Rows, each with roughly how far along a hidden order it lies (0 to 15):
(in the rows, 128 means zero)
[133 131 119 112 115 150 178 130 134 112  23 204 109 116  95 140 166] : 0
[115 133 105 134  85 126 161 141 123 117  36 168 143 140 121 142 162] : 0
[113 126 108 143  70 155 159 139 125 123  55 153 150 157 127 129 162] : 2
[157 160  94  89  93 106 135 125 133 114 131 209 123  75 128 160 125] : 15
[136 174 108  93 105  93 189 127 124 119 126 173 100  53 139 127 140] : 7
[112 155 125 126 111 139 160 133 138 121 161 128  92  39 163 119 120] : 7
[135 125 128 124 104 138 173 130 132 113  43 209 107 111 103 133 159] : 4
[138 120 123 135  96 121 127 125 137 125 118 141 151 122 147 131 130] : 7
[125 168 101 116  87 118 186 130 125 127 162 137 118  71 163 116 138] : 9
[118 149  99 136  59 176 179 126 134 129 137 112 128 106 164 105 154] : 6
[129 130 110 100 105 173 203 121 131 122 151 149  96  68 151 145 125] : 8
[136 127 141 130 111 175 172 124 131 124  40 181 115 124 102 140 135] : 9
